Below is a small trained network, with its code and all its weights. Each question gives an input and a target symbol and asks what happens when units are switched off, that is, made to give their printed mean instead of their output.

import numpy as np


def w(rows, s, z=0):
    codes = np.array(rows[::2]) - 128.0
    scale = np.full(codes.shape[1], s)
    scale[-1] = z or s
    return codes * scale


def norm(h):
    return h / np.sqrt((h * h).mean(-1, keepdims=True) + 1e-5)


def f(y):
    return np.maximum(y, 0)


def softmax(a):
    e = np.exp(a - a.max(-1, keepdims=True))
    return e / e.sum(-1, keepdims=True)


def log_softmax(a):
    a = a - a.max(-1, keepdims=True)
    return a - np.log(np.exp(a).sum(-1, keepdims=True))


def net(x, mask):
    ids = ['αβεζθμξπστφψ'.index(c) for c in x.split()]
    T = len(ids)
    res = E[ids] + P[:T]
    r = norm(res)
    for j in range(3):
        rows = slice(3 * j, 3 * j + 3)
        q, k, v = (r @ M[0][rows].T for M in (Q, K, V))
        z = softmax(np.where(np.tri(T) > 0, q @ k.T / 3**0.5, -1e9)) @ v
        o = O[0][rows]
        res = res + np.where(mask[j], z, o[:, -1]) @ o[:, :-1]
    y = f(norm(res) @ A[0][:, :-1].T + A[0][:, -1])
    res = res + np.where(mask[3:15], y, B[0][:, -1]) @ B[0][:, :-1]
    return log_softmax(norm(res)[-1] @ U[:, :-1].T + U[:, -1])


Q, K, V, O, A, B = {}, {}, {}, {}, {}, {}
E = w([
[229,100,93,185],'α',
[186,125,109,123],'β',
[134,135,133,143],'ε',
[245,138,102,171],'ζ',
[133,143,193,152],'θ',
[136,159,156,113],'μ',
[148,169,192,177],'ξ',
[218,147,83,116],'π',
[191,132,97,179],'σ',
[139,147,147,127],'τ',
[145,145,190,104],'φ',
[198,142,157,87],'ψ',
],0.011)
P = w([
[92,135,69,127],'0',
[215,10,154,155],'1',
[180,170,129,132],'2',
[200,17,155,142],'3',
[190,164,133,129],'4',
[188,22,155,132],'5',
[187,170,131,124],'6',
[182,30,153,125],'7',
[178,177,129,118],'8',
],0.011)
Q[0] = w([
[117,143,135,143],'H1',
[142,250,113,153],'H1',
[210,120,116,170],'H1',
[138,76,136,149],'H2',
[114,55,144,109],'H2',
[154,144,123,95],'H2',
[115,96,140,178],'H3',
[124,116,103,175],'H3',
[190,110,101,147],'H3',
],0.019)
K[0] = w([
[162,165,108,111],'H1',
[46,217,54,173],'H1',
[101,74,55,117],'H1',
[186,134,141,151],'H2',
[226,115,209,174],'H2',
[121,197,153,4],'H2',
[92,73,157,159],'H3',
[152,46,82,147],'H3',
[165,88,136,92],'H3',
],0.014)
V[0] = w([
[133,180,255,109],'H1',
[27,35,123,228],'H1',
[83,125,152,162],'H1',
[126,171,161,179],'H2',
[223,143,159,154],'H2',
[142,80,150,142],'H2',
[71,146,173,80],'H3',
[75,192,37,155],'H3',
[152,238,140,38],'H3',
],0.0075)
O[0] = w([
[221,158,165,130,54],'H1',
[62,5,150,255,82],'H1',
[170,79,120,185,85],'H1',
[149,107,132,171,139],'H2',
[126,226,97,234,230],'H2',
[91,161,154,175,127],'H2',
[102,178,129,104,21],'H3',
[192,169,155,151,3],'H3',
[146,70,119,186,101],'H3',
],0.0088,0.0054)
A[0] = w([
[171,83,26,132,140],'N1',
[155,80,80,78,190],'N2',
[87,88,172,171,3],'N3',
[122,125,105,156,95],'N4',
[113,124,248,102,136],'N5',
[211,112,167,166,87],'N6',
[205,100,198,71,116],'N7',
[107,128,108,214,75],'N8',
[124,242,158,159,164],'N9',
[55,165,90,178,83],'N10',
[115,155,186,142,155],'N11',
[219,117,89,107,129],'N12',
],0.012,0.0054)
B[0] = w([
[47,150,237,145,254],'N1',
[60,96,133,200,215],'N2',
[59,225,50,110,153],'N3',
[190,117,154,59,157],'N4',
[49,57,146,173,154],'N5',
[178,131,39,52,229],'N6',
[161,143,184,39,181],'N7',
[159,195,165,43,225],'N8',
[106,61,85,203,219],'N9',
[210,170,254,142,169],'N10',
[16,138,77,104,165],'N11',
[120,80,84,124,246],'N12',
],0.0063,0.0068)
U = w([
[178,14,185,182,30],'α',
[53,131,112,113,221],'β',
[133,180,88,213,154],'ε',
[182,149,207,163,158],'ζ',
[99,169,1,99,3],'θ',
[124,174,214,126,175],'μ',
[113,40,133,39,192],'ξ',
[179,111,148,30,179],'π',
[84,42,224,98,72],'σ',
[158,217,101,54,53],'τ',
[233,117,90,184,127],'φ',
[86,26,141,164,120],'ψ',
],0.016,0.0028)

Each question gives the input, a string of symbols that net reads in full, and the target symbol t.
The units are the heads (3 rows each of Q, K, V and O) and the neurons (one row each of A and B). Each row of codes is followed by its name. A weight is (code - 128) times the scale printed after its matrix; where a second scale follows, it is the last column's (O, A, B and U).
mask holds one flag per unit, heads first, then neurons. A switched-off unit (its flag False) gives its mean, the last column of its rows in O or B, instead of its output. The means were averaged over made-up inputs and are rounded, as every weight is.
A unit's drop is (log p(t) with every unit on - log p(t) with that unit switched off) / (log p(t) with every unit on - log p(t) with every unit switched off).
The circuit of an input: a set's keep is (log p(t) with only the set's units on - log p(t) with every unit switched off) / (log p(t) with every unit on - log p(t) with every unit switched off). Starting from the 12 units with the biggest drops (on a tie, the unit counted first), units are removed one at a time, each time the one whose removal leaves the highest keep (on an exact tie, the one counted first), for as long as the keep stays at least 0.8.
units of the circuit, in order: the units of the circuit, biggest drop first
most important unit: the unit with the biggest drop
top k neurons: the k neurons with the biggest drops, biggest first
which heads matter: for each layer, one digit per head in row order, 1 if its drop is at least 0.15 and else 0, layers parted by /
drop when u is switched off: that unit's drop, to one decimal
input φ τ ζ μ σ, target π: units of the circuit, in order => H2
input ζ ζ μ θ ξ μ ξ π, target ψ: top 2 neurons => N1, N12
input τ μ π, target σ: which heads matter => 010
input σ α π, target μ: units of the circuit, in order => H1, N1, N10
input π ξ θ σ ξ ξ σ ψ ζ, target θ: which heads matter => 100
input θ ξ ζ θ, target ε: units of the circuit, in order => H2, N3
input ξ θ ε ξ θ π π σ, target ζ: which heads matter => 010
input ε π μ φ π θ β β σ, target ψ: which heads matter => 110
input β τ φ ψ θ ξ τ, target β: units of the circuit, in order => H1, N6
input ζ φ θ σ ξ ξ ε, target ε: units of the circuit, in order => N9, N10
input ξ τ σ ξ ξ β μ σ π, target φ: which heads matter => 100
input ζ ξ α, target ε: units of the circuit, in order => H1, H2, N6, N9
input ε π μ φ ζ τ θ, target ψ: which heads matter => 110
input σ θ τ ψ τ ε, target μ: which heads matter => 011
input ξ σ τ θ, target β: most important unit => H3
input ξ θ φ φ, target ξ: which heads matter => 111
input φ ζ σ ξ π π ξ ε ζ, target π: which heads matter => 110
input ξ ζ β, target φ: which heads matter => 100
input ζ μ β ξ, target ε: which heads matter => 010
input θ ξ ξ ε φ σ φ τ, target τ: most important unit => H2
input α π ζ, target ζ: which heads matter => 100
input ζ β μ π β ξ α, target ε: units of the circuit, in order => H2, H1, N6, N9
input σ τ β β β, target μ: which heads matter => 100
input ξ τ μ σ φ ε, target μ: which heads matter => 010
input μ ξ μ β φ, target ξ: which heads matter => 010
input φ τ σ ξ β β, target σ: top 2 neurons => N1, N3
input π ξ μ β, target σ: most important unit => N1
input π α μ π φ, target θ: top 2 neurons => N1, N9
input θ ψ π σ ξ θ θ, target α: drop when N8 is switched off => 0.0
